Below is a small trained network, with its code and all its weights. Each question gives an input and a class and asks what happens when units are switched off, that is, made to give their printed mean instead of their output.

import numpy as np


def w(rows, s, z=0):
    codes = np.array(rows[::2]) - 128.0
    scale = np.full(codes.shape[1], s)
    scale[-1] = z or s
    return codes * scale


def f(y):
    return y / 2 * (1 + np.tanh(0.7978845608 * (y + 0.044715 * y**3)))


def log_softmax(a):
    a = a - a.max(-1, keepdims=True)
    return a - np.log(np.exp(a).sum(-1, keepdims=True))


def net(x, mask):
    res = np.array(x, float).reshape(1, 5) / 4 @ E
    y = f(res @ A[0][:, :-1].T + A[0][:, -1])
    res = res + np.where(mask, y, B[0][:, -1]) @ B[0][:, :-1]
    return log_softmax(res[-1] @ U[:, :-1].T + U[:, -1])


A, B = {}, {}
E = w([
[2,132,118],'x0',
[84,164,37],'x1',
[119,90,188],'x2',
[80,214,181],'x3',
[140,162,133],'x4',
],0.0078)
A[0] = w([
[80,116,161,108],'N1',
[86,154,140,130],'N2',
[121,124,109,133],'N3',
[153,147,114,51],'N4',
[119,111,95,96],'N5',
[138,80,148,158],'N6',
[156,138,92,1],'N7',
[135,76,129,114],'N8',
[114,163,159,99],'N9',
[131,36,99,63],'N10',
[77,149,142,120],'N11',
[82,79,172,158],'N12',
[160,166,141,143],'N13',
[125,167,157,103],'N14',
[160,145,194,108],'N15',
[147,141,142,130],'N16',
[136,88,137,109],'N17',
[138,126,134,121],'N18',
[91,154,185,125],'N19',
[137,141,124,114],'N20',
[149,112,161,123],'N21',
[165,155,172,123],'N22',
[171,165,249,68],'N23',
[156,132,195,98],'N24',
[158,86,209,92],'N25',
],0.019,0.0072)
B[0] = w([
[144,25,91,178],'N1',
[104,47,145,190],'N2',
[106,90,152,143],'N3',
[134,174,93,123],'N4',
[95,124,184,146],'N5',
[202,127,165,183],'N6',
[122,227,74,127],'N7',
[156,85,144,161],'N8',
[96,108,86,162],'N9',
[137,61,216,198],'N10',
[93,39,154,195],'N11',
[189,143,12,210],'N12',
[78,139,99,177],'N13',
[93,120,94,160],'N14',
[122,195,151,199],'N15',
[107,146,125,146],'N16',
[175,115,138,147],'N17',
[127,135,133,129],'N18',
[86,50,47,209],'N19',
[126,137,119,126],'N20',
[156,159,149,163],'N21',
[99,189,120,190],'N22',
[83,214,234,254],'N23',
[142,187,169,191],'N24',
[255,208,119,214],'N25',
],0.027,0.0073)
U = w([
[41,111,156,255],'0',
[111,244,246,60],'1',
[183,85,203,166],'2',
[92,187,112,252],'3',
[2,108,94,12],'4',
[203,115,110,45],'5',
[145,116,227,120],'6',
],0.0094,0.006)

Each question gives the input, the list of numbers given to net, and the class t.
The units are the neurons (one row each of A and B). Each row of codes is followed by its name. A weight is (code - 128) times the scale printed after its matrix; where a second scale follows, it is the last column's (A, B and U).
mask holds one flag per neuron, in row order. A switched-off neuron (its flag False) gives its mean, the last column of its row in B, instead of its output. The means were averaged over made-up inputs and are rounded, as every weight is.
A unit's drop is (log p(t) with every unit on - log p(t) with that unit switched off) / (log p(t) with every unit on - log p(t) with every unit switched off).
The circuit of an input: a set's keep is (log p(t) with only the set's units on - log p(t) with every unit switched off) / (log p(t) with every unit on - log p(t) with every unit switched off). Starting from the 12 units with the biggest drops (on a tie, the unit counted first), units are removed one at a time, each time the one whose removal leaves the highest keep (on an exact tie, the one counted first), for as long as the keep stays at least 0.8.
units of the circuit, in order: the units of the circuit, biggest drop first
unit that matters most: the unit with the biggest drop
k most important neurons: the k neurons with the biggest drops, biggest first
drop when u is switched off: that unit's drop, to one decimal
input [3,7,5,-5,-2], class 2: units of the circuit, in order : [N23; N10]
input [-7,5,-8,6,1], class 3: 3 most important neurons : [N19; N23; N11]
input [3,1,1,-1,8], class 4: units of the circuit, in order : [N25; N23]
input [-1,2,4,1,7], class 4: units of the circuit, in order : [N25; N6]
input [0,-4,7,-1,-5], class 1: 2 most important neurons : [N23; N24]
input [4,7,-4,-7,-1], class 6: 3 most important neurons : [N10; N19; N13]
input [-1,6,-6,5,0], class 0: unit that matters most : N19
input [-4,5,5,5,6], class 4: units of the circuit, in order : [N25; N6]
input [5,-8,3,-3,5], class 5: 4 most important neurons : [N12; N1; N19; N25]
input [1,2,4,0,1], class 4: units of the circuit, in order : [N25; N23]
input [-1,4,-4,3,-7], class 0: 4 most important neurons : [N25; N12; N23; N19]
input [-5,-2,-5,1,-6], class 1: 3 most important neurons : [N19; N12; N1]
input [3,7,-2,2,-2], class 0: 3 most important neurons : [N19; N12; N13]
input [3,1,-4,-1,-4], class 0: 2 most important neurons : [N25; N6]
input [1,-7,6,-1,1], class 1: units of the circuit, in order : [N23]
input [5,0,6,-2,8], class 4: 2 most important neurons : [N25; N19]
input [-4,8,-5,6,-8], class 0: 2 most important neurons : [N25; N12]
input [-7,8,6,2,6], class 3: 2 most important neurons : [N23; N10]
input [-7,7,-6,6,7], class 3: 2 most important neurons : [N19; N11]
input [-8,0,-4,0,-4], class 1: 2 most important neurons : [N19; N12]
input [6,-7,-7,-1,-8], class 5: 2 most important neurons : [N12; N23]
input [4,-1,2,3,7], class 4: drop when N12 is switched off : 0.0
input [-4,3,0,-4,6], class 3: drop when N6 is switched off : 0.2
input [7,-5,5,7,5], class 4: drop when N19 is switched off : 0.1
input [-3,1,-2,-5,8], class 3: drop when N8 is switched off : 0.1
